Here is a tiny trained network, its code and every weight. The questions are about switching its units off for an input and a class, where a switched-off unit gives its printed mean instead of its output.

import numpy as np


def w(rows, s, z=0):
    codes = np.array(rows[::2]) - 128.0
    scale = np.full(codes.shape[1], s)
    scale[-1] = z or s
    return codes * scale


def norm(h):
    return h / np.sqrt((h * h).mean(-1, keepdims=True) + 1e-5)


def f(y):
    return np.maximum(y, 0)


def log_softmax(a):
    a = a - a.max(-1, keepdims=True)
    return a - np.log(np.exp(a).sum(-1, keepdims=True))


def net(x, mask):
    res = np.array(x, float).reshape(1, 7) / 4 @ E
    u = 0
    for l in range(4):
        y = f(norm(res) @ A[l][:, :-1].T + A[l][:, -1])
        res = res + np.where(mask[u : u + 7], y, B[l][:, -1]) @ B[l][:, :-1]
        u += 7
    return log_softmax(norm(res)[-1] @ U[:, :-1].T + U[:, -1])


A, B = {}, {}
E = w([
[70,186,188,112,177,3,227,64,60],'x0',
[12,132,163,173,119,254,30,42,46],'x1',
[126,206,27,98,58,151,189,50,99],'x2',
[199,78,177,139,175,183,153,48,159],'x3',
[106,246,130,88,88,137,126,120,48],'x4',
[218,64,72,180,81,145,168,86,86],'x5',
[12,1,43,182,44,121,227,199,105],'x6',
],0.00045)
A[0] = w([
[100,7,205,143,243,46,104,161,185,110],'0.n1',
[232,83,157,77,141,201,110,183,227,195],'0.n2',
[74,132,146,146,111,130,168,66,90,37],'0.n3',
[213,204,180,94,166,85,54,34,143,181],'0.n4',
[86,217,68,66,24,173,207,8,62,235],'0.n5',
[183,193,59,125,54,175,96,146,118,9],'0.n6',
[191,114,115,118,142,76,203,93,184,66],'0.n7',
],0.0012,0.0014)
B[0] = w([
[220,155,96,166,78,125,77,167,85,174],'0.n1',
[119,145,169,212,164,62,102,76,52,199],'0.n2',
[188,105,137,171,166,85,70,113,106,138],'0.n3',
[76,100,84,150,85,182,186,187,133,208],'0.n4',
[164,91,160,182,189,92,60,179,127,253],'0.n5',
[251,240,67,102,11,109,59,182,39,140],'0.n6',
[186,120,56,83,236,124,152,54,133,149],'0.n7',
],0.0014,0.0022)
A[1] = w([
[38,60,146,166,190,97,196,138,117,113],'1.n1',
[107,129,186,131,99,157,203,11,89,95],'1.n2',
[189,102,105,109,134,71,223,102,163,52],'1.n3',
[32,6,47,141,38,172,220,206,163,2],'1.n4',
[104,155,155,90,131,204,79,68,131,19],'1.n5',
[67,193,149,54,153,65,157,170,150,31],'1.n6',
[196,110,92,121,141,70,216,105,161,61],'1.n7',
],0.0015,0.0012)
B[1] = w([
[134,136,50,135,68,146,107,136,104,245],'1.n1',
[180,162,160,173,192,120,115,117,65,190],'1.n2',
[173,95,62,112,216,139,159,89,160,205],'1.n3',
[7,46,67,193,46,238,209,242,45,254],'1.n4',
[78,102,118,120,222,190,147,78,240,170],'1.n5',
[49,187,240,64,64,65,129,205,89,183],'1.n6',
[142,77,58,95,222,129,174,48,184,219],'1.n7',
],0.0021,0.00088)
A[2] = w([
[202,194,64,103,6,145,80,119,124,8],'2.n1',
[97,192,179,71,113,83,169,177,134,49],'2.n2',
[71,149,128,78,145,204,96,62,219,39],'2.n3',
[164,106,89,103,139,77,212,125,159,44],'2.n4',
[86,180,154,56,96,63,160,179,147,17],'2.n5',
[176,101,70,97,141,116,203,81,182,34],'2.n6',
[54,132,228,135,86,196,86,135,99,146],'2.n7',
],0.0021,0.0014)
B[2] = w([
[218,204,61,5,93,192,25,180,35,170],'2.n1',
[67,178,194,54,24,141,137,104,195,173],'2.n2',
[47,232,163,201,197,207,34,76,225,161],'2.n3',
[152,139,52,70,188,147,152,51,176,185],'2.n4',
[68,182,226,40,17,121,125,73,184,170],'2.n5',
[185,100,17,46,206,83,193,73,156,183],'2.n6',
[153,134,83,138,124,106,161,107,159,251],'2.n7',
],0.0028,0.0015)
A[3] = w([
[193,111,54,62,205,93,242,115,182,34],'3.n1',
[175,159,161,36,170,78,97,33,134,194],'3.n2',
[211,92,198,106,150,169,191,54,117,55],'3.n3',
[171,53,81,134,128,190,79,70,91,126],'3.n4',
[59,183,246,20,21,62,140,134,185,53],'3.n5',
[180,30,208,137,144,81,46,200,197,4],'3.n6',
[63,166,129,130,106,6,132,56,48,39],'3.n7',
],0.0022,0.0017)
B[3] = w([
[188,74,45,30,189,30,137,47,204,228],'3.n1',
[92,77,105,131,70,141,135,163,135,254],'3.n2',
[185,56,156,134,134,199,177,96,80,166],'3.n3',
[118,171,156,79,137,102,147,153,132,220],'3.n4',
[88,178,196,27,18,78,195,131,225,209],'3.n5',
[200,46,211,213,170,8,19,252,212,149],'3.n6',
[83,223,200,159,183,27,188,92,83,164],'3.n7',
],0.0032,0.0021)
U = w([
[5,2,3,250,4,248,233,253,5,188],'0',
[253,251,7,5,3,252,6,236,6,40],'1',
[5,251,248,3,2,3,251,100,250,209],'2',
[252,4,249,250,249,7,5,252,249,108],'3',
[6,251,192,249,248,252,5,7,252,148],'4',
[7,250,246,250,218,6,251,6,5,101],'5',
[253,20,249,231,244,250,241,4,2,4],'6',
[252,5,3,6,252,6,254,9,251,249],'7',
],0.0033,0.003)

Each question gives the input, the list of numbers given to net, and the class t.
The units are the neurons (one row each of A and B). Each row of codes is followed by its name. A weight is (code - 128) times the scale printed after its matrix; where a second scale follows, it is the last column's (A, B and U).
mask holds one flag per neuron, layer by layer. A switched-off neuron (its flag False) gives its mean, the last column of its row in B, instead of its output. The means were averaged over made-up inputs and are rounded, as every weight is.
A unit's drop is (log p(t) with every unit on - log p(t) with that unit switched off) / (log p(t) with every unit on - log p(t) with every unit switched off).
The circuit of an input: a set's keep is (log p(t) with only the set's units on - log p(t) with every unit switched off) / (log p(t) with every unit on - log p(t) with every unit switched off). Starting from the 12 units with the biggest drops (on a tie, the unit counted first), units are removed one at a time, each time the one whose removal leaves the highest keep (on an exact tie, the one counted first), for as long as the keep stays at least 0.8.
units of the circuit, in order: the units of the circuit, biggest drop first
most important unit: the unit with the biggest drop
top k neurons: the k neurons with the biggest drops, biggest first
k most important neurons of layer l: the k neurons of layer l with the biggest drops, biggest first
input [0,8,2,8,8,4,-2], class 6: top 4 neurons -> 1.n2; 3.n3; 3.n5; 0.n5
input [3,4,5,8,-3,-4,1], class 6: units of the circuit, in order -> 1.n2; 3.n1; 3.n3
input [-1,1,1,5,-8,4,7], class 0: units of the circuit, in order -> 1.n4
input [6,7,8,-4,-7,-6,7], class 0: units of the circuit, in order -> 1.n4; 3.n5
input [-1,3,3,0,2,-2,3], class 0: top 2 neurons -> 3.n1; 3.n5
input [-1,6,1,5,3,8,-8], class 6: units of the circuit, in order -> 3.n3; 3.n1
input [0,3,2,-8,5,1,-6], class 1: units of the circuit, in order -> 2.n1; 3.n5
input [1,4,-2,0,-7,8,-8], class 6: units of the circuit, in order -> 3.n3; 3.n1
input [-4,-4,-2,4,3,1,-7], class 3: top 3 neurons -> 0.n2; 1.n1; 2.n6
input [1,5,-5,1,8,-5,-4], class 4: top 2 neurons -> 2.n3; 1.n5
input [3,6,4,6,-5,-5,3], class 4: 2 most important neurons of layer 0 -> 0.n2; 0.n4
input [4,-1,4,-2,8,3,5], class 5: top 2 neurons -> 1.n6; 3.n7
input [-3,1,-8,-7,-7,0,5], class 0: top 2 neurons -> 1.n4; 0.n5
input [-6,0,-5,1,4,6,-2], class 1: 4 most important neurons of layer 1 -> 1.n7; 1.n5; 1.n3; 1.n2
input [-8,-4,6,7,-4,-8,-7], class 4: top 2 neurons -> 2.n3; 0.n5
input [0,0,-8,-2,-3,-7,-7], class 3: most important unit -> 0.n1
input [-2,3,-2,2,4,6,3], class 0: top 2 neurons -> 3.n1; 3.n5
input [-6,-3,-7,-2,1,1,6], class 0: top 3 neurons -> 1.n4; 0.n5; 3.n1
input [-2,2,-4,5,-2,-4,-2], class 3: top 2 neurons -> 0.n1; 3.n6
input [5,5,6,7,3,-6,2], class 5: most important unit -> 1.n2
input [-6,-3,-6,6,8,5,-3], class 3: 2 most important neurons of layer 1 -> 1.n1; 1.n4
input [7,4,3,-2,-6,8,0], class 5: 2 most important neurons of layer 3 -> 3.n7; 3.n1
input [1,5,3,-6,-4,-2,-2], class 4: 2 most important neurons of layer 3 -> 3.n1; 3.n5
input [-5,-2,-8,-3,-5,7,3], class 3: top 2 neurons -> 3.n6; 0.n4
input [-1,-2,0,8,8,-2,0], class 6: 2 most important neurons of layer 0 -> 0.n2; 0.n4
input [2,-1,-3,-6,-8,2,2], class 0: top 3 neurons -> 0.n5; 1.n4; 3.n1
